(in the rows, 128 means zero)
Each row is followed by its class.
[123  99  89 131 146 231 109 159  98 126 112 192 129 217  93 157  42  93
 162  90 138 115  72  99 129 169 194 162  87 121 153 151  70 136 135 132
  60 146 154 115  88] : pamiv
[116 165 111 168 184 149 129 207 145 165 119 114 118 201 137 182  87 111
 101 161 165 141 162  97 127 123 154 121  79 140 107 137  63 115  93 102
 169 154 116 109 100] : pamiv
[131 176 104 133 136 209 116 176 128 130 141 185 123 154  50 109 103 100
  92  93 167 136 130 158 160  83 117 109 145 127 152 146 149 133 115 127
 252 154  98  90 139] : Fipo
[147  87 124 108 103  84 148 176 139 154  74  94 152 171  97 123  72 121
 108 138 122 137 145 136  79 134  61 101 172 124 140 148 102  84 145 112
 196 146 132 106 179] : zam
[120 108 122 100 137 133 190 165 120 151 144 122  91 186 134 128 108 106
 154 130 111 120 145 111 110 109  95  91 119 134 162 131 141 163 123  99
 150 161 129 112 119] : karib
[ 82 170 119 212 125 126 124 115 128 155 132  85 122 169 132 166 118 135
 131 135 128 144 167  82  86 140 133 108 140 145 140 133  90 160 121 109
 145 130 112 123 121] : Fipo
[136 125 140 205 141 166  85 120 124  91 150 188 209 136  93 124 104 135
 118  79 164 101  88 129  95 150 151 157  56 135 144 151 104 170 144 155
  97  99 139 168 160] : karib
[112 121 122 155 114 128 136 153 121 129 146 146 113 192  79 124 125 142
 143 146 115 128 148 131 138 196  94 103 171 105 157 142 180 170 102 132
 134 146 118 134  96] : Fipo
[155 178 134 187 160 147 134 137  99 127 151 110 108 150 117 131 156 124
 176 124 135  85  98 129 167 123 207 113  62 128 136  81 117 140 111 115
  58 105 145 144  85] : Risu
[142 162 152 113 118 186 104  94 126  86 140 117 164 135 127 104 101 123
 110 109 163 152 123 192 128 110 151 114 129 135 125 172  66  70  92 108
 138 145 106  92  82] : pamiv
[115 112 140 158 137  79 138 148 139 127  93 110 157 174 105 155 100 124
  84 159 123 141 115 141 108 130 114 105 113 137 126 132 125 135 143 162
 173 130 116 110 166] : karib
[126  99 100 143 123 102 163 145 131 174 102 114 115 156  94 127  89 101
 149 127 138 127 137 135 111 120 125 117 130 120 151 126 118 123 124 108
 206 187 160  85 123] : karib
[164  93 129  56 141 160 210 220 130 118  84  97 131 140 129 179 193 122
 200  97  62 150 132 140 129 180  75 155 154  96  92 143  93  47 103 128
 159 142  98 198 106] : kopi
[139 130 133 146 113 137 147 133 152 141 165 131 115 170  86 157 120 122
 157 161  90  89 191 144 109 109 132  86 195 140 136 137 122 120 112 125
 148 147 134 113 107] : karib
[137 137 108 108 120  90 116 114 150 165 149  45 144 105  95 114 111 141
 108 157 153 169 170 175 117  76 131 108 164 145 103 150 107  89 138 107
 176 137 116  89 138] : pamiv
[140 135 126 125 159 169 195 178 140 112 174 145 119 238  91 168  97  84
 186 111 130  94 117 101 119 130 120 100 132 142 116 133 137 158 119 111
 146 144 138 114 154] : zam
[109 112 119 110 184 149 169 207 112 167 158  99 129 150 181 123  79 111
 130  95 198 189 117 166 135 146 114 122 163 128 149 152 144 128  84  97
 113 148 155  82  51] : karib
[ 87 134 132 188 142 117  70  79  92 132 177 167 110 177 117 143  95 125
 108 109 184 130  99 106  90 165 102 150  51 104 168 118 103 138 154 115
 138 127 103 149 108] : Napim
[143 163  91 122 181 209  95 157 115 111 230 175 161 208 171  81 143  88
  69 125 182 154 150 109 190 182 168 121  62 118 142 141 118 179  59 132
 106 142 123  92  87] : kopi
[124 117 129 124 161 148 156 157 145 192 156  99 105 147  99 165 139 104
  89 146 127 137 179 159 141 100 105 111 155 125 118 118 130 108 121 130
 219 143  94 111 139] : Fipo
[142 136 140  95 125 187 105 163 132 113 154 143 123 183  94  96  84  98
 104 109 158 115  80 200 117 110 134 117 164 122 152 143 142 108  89 117
 149 126 133  64 117] : pamiv
[110 152 144 110 138 179 103 134 139 154 140 142  98 151  95 184  91 145
  75 153 142 102 125 110 186  99  91 150 154 109 145 125 142 103 170 155
 190 112 113 141 121] : zam
[158 124  85 102 156 150 105 129 132 145 153 126 150 109 180  84 139 108
 149  85 173 143 132 156  59 134 143 152 127 111 108 132  67  84 100  59
  98 170 128  92  97] : kopi
[109 160 147 155 131 141 143 112 118 138 160 125 128 167 144 139 135 136
 122 131 136 141 147 106 123 136 104 127 152 128 121 121 128 141 123 121
 112 109 112 142 109] : zam
[131 151 136 125 136 169 138 145 179 137 187 124 131 123  71 128 111 143
 131 143 158 111 161 161 127  82 137  97 205 129  86 154 152 104  88 118
 152 116 115  92 144] : pamiv
[117 152  98 179 200 123 116 106 130 153 154  65  79 160 147 173 108 114
 103 130 171 155 133 110 147 134 145 133 105 121 124 109 106 134 140 122
 132 153 111  81 105] : Risu
[110 135 109 174 124 133 110 158  96 132 120 142 147 187  90 127  83 135
 135 115 115 129 123 118 119 178 143 102 126 129 153 147  91 129 123 116
 157 124 132 139 132] : ves
[136 152 137 102 169 175 112 122 140  96 181 164 168 170 166 148 146  97
 122  93 157 122  96 111 114 132 144 124 119 136 101 118 138 153 103 138
  85  90 116 109 116] : zam
[106  97 111 114 131 124 107 145 151 161 120 127 126 103 138 157  95 141
 123 125 105 170 186  96 157 156 100 185 150 107 140 151 122 127 135 135
 139 134 104 131 103] : pamiv
[124 151 101  90 142 108 103 136 161 148 113  90 128  74 174 118 124 163
 116 136 151 161 149 144 113  96 127 111 154 137  89 142 109 116 148 102
 118 159 111 109 104] : kopi
[133 103  95 116 150 134 153 115 139 135 156 122 133 175 134 143 108  80
 123 121 200 147 135 159 150 123 102 154 129 143 126 147 135 108  88  96
 118 165 129 117 104] : Fipo
[112 103 116 196 120 128 127 157 150 169 130  99  99 188  80 151  82 130
 115 115 133 150 176 121  88 147 103 119 187  92 151 147 114 109 123 139
 178 145 112 112 122] : Napim
[122 125  84  94 102 153 113 128 121 172 197 105 139 155  90 125 109 120
 122 146 128 139 185 127 164 160  99 133 187 113 137 156 111 111 134  99
 161 150 136 125 112] : kopi
[130 146 151 143  73 135 164  90 126 101  78 172 169 130  84 125 140 138
 149 110 103 144 129 136 130 118 122  93 140 140 124 149 108 117 108 146
 193 133  93 163 118] : karib
[109  97 118 117 129 141 140 107 117 127 121 151 142 137 144 125 154 131
 120 138  97 140 151 116 145 178 101 140 170 129 141 151 129 131 106 112
  99 118 102 137 120] : ves
[129 139  76 125 148 130 145 128 127 141 130  96  71 225 124 133 128  96
 115 149 148 142 130 115 112 160 111  83 140 132 141 131 117 165 107  90
 185 199 116  70 118] : Risu
[124 155 121 154 158 223 130 137 142 149 149 129 156 193 138 138  73 105
  95 109 180 156 156 134 120  99 146 111 152 127 154 165  27  88 125 123
 205 165 155  77 103] : kopi
[129 152 113  83 130 138 161 181  77 156 184 110 126 161 162 118 105 106
 161 102 135 123 130 111 148 132 119 111  85 128 126 114 129 133 101  55
  80 120 125 179  77] : Fipo
[110 102 136 127  80 124 133 118 127 157 104 168 124 150 147  92  91 143
 123 134 105 106 176 123 103 143  88  83 176 122 173 142  92 100  84  97
 152 136 149 151 115] : ves
[149 137 156  94 119 198 163  91 180  85 100 228 151  75 146 111 168 127
 147  98 121 119 102 159 109  50 139 149 190 137 123 145 144 136 128 145
 155 140 113 117 126] : karib
[153 122 110  88 120 111 148 104 150 164 173 113 142 103 183  73 114  98
 167  89 224 173 129 176  81  95 114 118 184 120 131 130 107 107  88  63
  81 141 197 115  80] : Risu
[120 189 147 162 140 146 137 103 101 154 152 114 106 142 208 106  70 158
 114 108 110 113 160 106 126 145 128  90 168 122 144 109  84 115 132 107
 159 154 161 124  74] : zam
[128 139 144 126  66 133 136 118 129  75  77 219 148 123 117  96 101 124
 152  95  95  79 146 126  75 119  61 105 142 104 152 142 101  83  99 109
 183 170 141 143 131] : karib
[105 160 154 129 149 104 141 124 142 161 154  82  96 150 173 154 110 135
 115 148 139 147 164 117 143 135  94  81 134 115 143 119 113 147 121  98
 163 142 117 120  88] : Risu
[ 95 166  79 114 144 110  98 135 136 169 169 108 107 139 171 118  69 128
 135 148 148 138 193 150 109  68 145 146 138 139 136 130  90  96 132  69
 102 163 136  89 100] : pamiv
[ 80 158 132 169 145  94 142 125 135 149 120 100 108 138 122 177  98 137
 126 157 128 154 146 110 123 137 101 118 126 129 151 141 108 131 150 128
 185 143 110 112 126] : karib
[141 115 114 155 141 115 131 130 145 148 116 101 161 162  93 149 115 106
 100 154 144 166 138 125 130 135 149 111 139 139 132 152 116 150 129 134
 156 139 107  72 114] : karib
[125 123 103 160 143  58 117 104 142 168 105  97 105 103 133 117  98 118
 107 130 156 149 139 136 113 141 120  91 111 148 160 125 107 115 127 132
 174 139 133  98 147] : Napim
[112 131 104 125 164  88 112 180  93 156 117  72  69 144 164 110  82 130
 113 110 148 144 116 150 107 153  80 110 109 111 163 109 128 122 133  80
 134 163 121  92 113] : Risu
[102 152 155 105 114 191 102 131 149 122 163 171 141 151  57 150 113 134
 147 145 136  93 159 189 118 111 100  86 182  94 162 161 120 101 140 122
 143 143 141 117  86] : Fipo
[137 123 143  92 156 134 201 160 106 149 136 115  89 137 144 149 144 121
 145 142 101 156 125 120 155 132 103 100 147 138 128 124 149 144 131 125
 143 138 113 135  77] : karib
[ 85 146  98  74 123 155  79 132 122 172 179 153 144 160 156 107  43 122
  81 154 225 158 150 166 142 107 132  78 174 130 158 165  78  71  91  87
 146 141 184  97  65] : ves
[117 149 158 102  69 157 179 107 151  85 126 203 151  82 155  75 147 160
 229 132 121  79 159 158 131 107 130  77 161 154 170 159 129 103  50 106
  61 117 157 181 114] : Fipo
[179 116  86 149 173 136 160 175  95 172 155  50  95 245  79 134 117  98
 120 128 133 137 126 150  65 154  85 147 161 106 126 128  95  94 142  79
 162 160 143 117 106] : pamiv
[112 151 107 106 113 137 117 112 116 156 146 141 127 170 114 133 116 109
 117 169  96 136 180 143 156 132 158 107 143 132 127 123  89 101 108 125
 148 145 125 104  92] : pamiv
[102 124 108 101 121 178 106 199 122  71 128 193 112 239  60 133 104 126
 168 113  97  90 110 118  90 124 113  76 108 102 160 135 138 117 114 158
 126 126  97 101 158] : kopi
[105 109  39 122 135 113  62 180 139 133 118 107 118 165  98 169  63  98
 157  96  98 121 156 136 107 139 147 187  95 120 123 133  99 119 159 144
  73 164 161 125 141] : pamiv
[102 115  96 139 126 109 115 121 129 148 110 139 151 156 109 128  91 140
 111 111 133 179 151 160  96 155 100 113 194 133 133 163  94  98 126 118
 202 145 104 124 141] : ves
[102 186  98 117 152 139 121  83 146 124 135 118 135 153 145 161 156 135
 116 142 166 126 129 175 154  78 154 148 157 115 108 116 127  65 111 121
 204 170 118 108  77] : Fipo
[132 128 106 128 162 176 145 128 125 120 111 159 105 193  71 120 160 104
  81 153 143 157 117 145 159 133 105 105 117 120 179 150 156 176 136 171
 194 170 113  76 106] : karib
[115 114 122 148 150 159 161 193 114 167 133  99  93 199 122 164 105 133
 130 135 107 130 172 113 151 149 113 136 136 126 144 126 117 123 130 137
 159 152 123 139 114] : zam
[121 166 122 110 157 122 109 109 158 127 134 106 109 123 175 127 166 137
  93 147 152 156 142 140 145 116 133  85 139 132 139 121 135 144  97 141
 152 129 105  89 107] : Risu
[ 85 126 135 130 136  93 144 134 153 179 135 118 128 124 176 166  84 130
 128 122 123 143 182 114 106 136  90 126 155  98 125 118 100  93 115 106
 211 156 123 131 118] : Fipo
[161 130 109  90 123 134 137 132 128 139 109 109 137 125  85 131 138 108
  85 158 119 108 148 169 159  83 112  99 133 138 117 135 124  91 139 135
 130 143 135 128 118] : karib
[125 134 122 116 115  77  82 138 132 141 121 114 133 126 134 134  67 148
 125 125 110 136 154 145  73 156  99 101 152 121 112 135  85  77 120 111
 129 126 117 136 113] : pamiv
[126 184 188 164 109 190 112 111 118  67 133 163  95 137  87 175 117 130
 139 100 136  81  74  96 199 123 128 111  77 124 152 113 128 120 100 162
 175  91 109 170 116] : Risu
[127 113 130 133 109 116 128 103 131 148 113 135 139 114 125 133  99 131
 123 125 120 126 135 127  88 127 111 122 166 109 129 130 102  94 133 122
 134 133 131 124 115] : karib
[109 180 128 141 141 146 152 113 127 166 131 112 105 148 170 120 128 134
 102 146 151 149 152 128 132 116 146  81 162 130 128 135 105 129 111  81
 137 152 101  99  59] : Napim
[116 121 119 123 148 132 138 201 106 127  89  98 120 192 127 154 125 135
 109 147 122 172 147 124 128 145  93  83 130 135 153 145 105 130 131 141
 112 128 111 127 108] : Risu
[ 86 127  99 160 140  94  94 130 139 125 109 116 106 159  71 170 110 134
 118 142  95  93 166 135 111 142  84 114  88 105 147 123 126 115 158 158
 191 168 114 127 178] : Fipo
[ 89 104 134 125 152 109  86 122 113 170 150  94 114 125 169 159  85 152
  96 137 112 118 127 121 145 148 119 152 141 116 160 119 123 111 155 118
 104  92 127 139 111] : ves
[141 136  89 140 148 116 142 159 128 156 105  95 136 142  93 157 130 109
 123 116 118 146 147 127 113 164 113 116 136 121 115 142  99 100 108 109
 227 163  94 108 126] : karib
[127  97 122 152 140  96 180 120 135 134  97 179 158 123 143 108 118 131
 149 103 108 147 138 116  66 114 114 155 127 107 125 123 108 127 154 117
 217 179 112 112 165] : karib
[100  98 106 182 124 112 138 155 133 142  88 132 112 188 108 136  85 133
 142 128  87 130 169  84  65 134  92 154 134 132 161 141 103 151 146 113
 157 154 110 106 172] : pamiv
[160 128 138 125 107 142 176 130 118 132 118 118 114 157  78 110 149 108
 116 134 118 137 102 156 142 125 101 102 154 140 160 136 147 134 113 147
 199 126 126 130 134] : karib
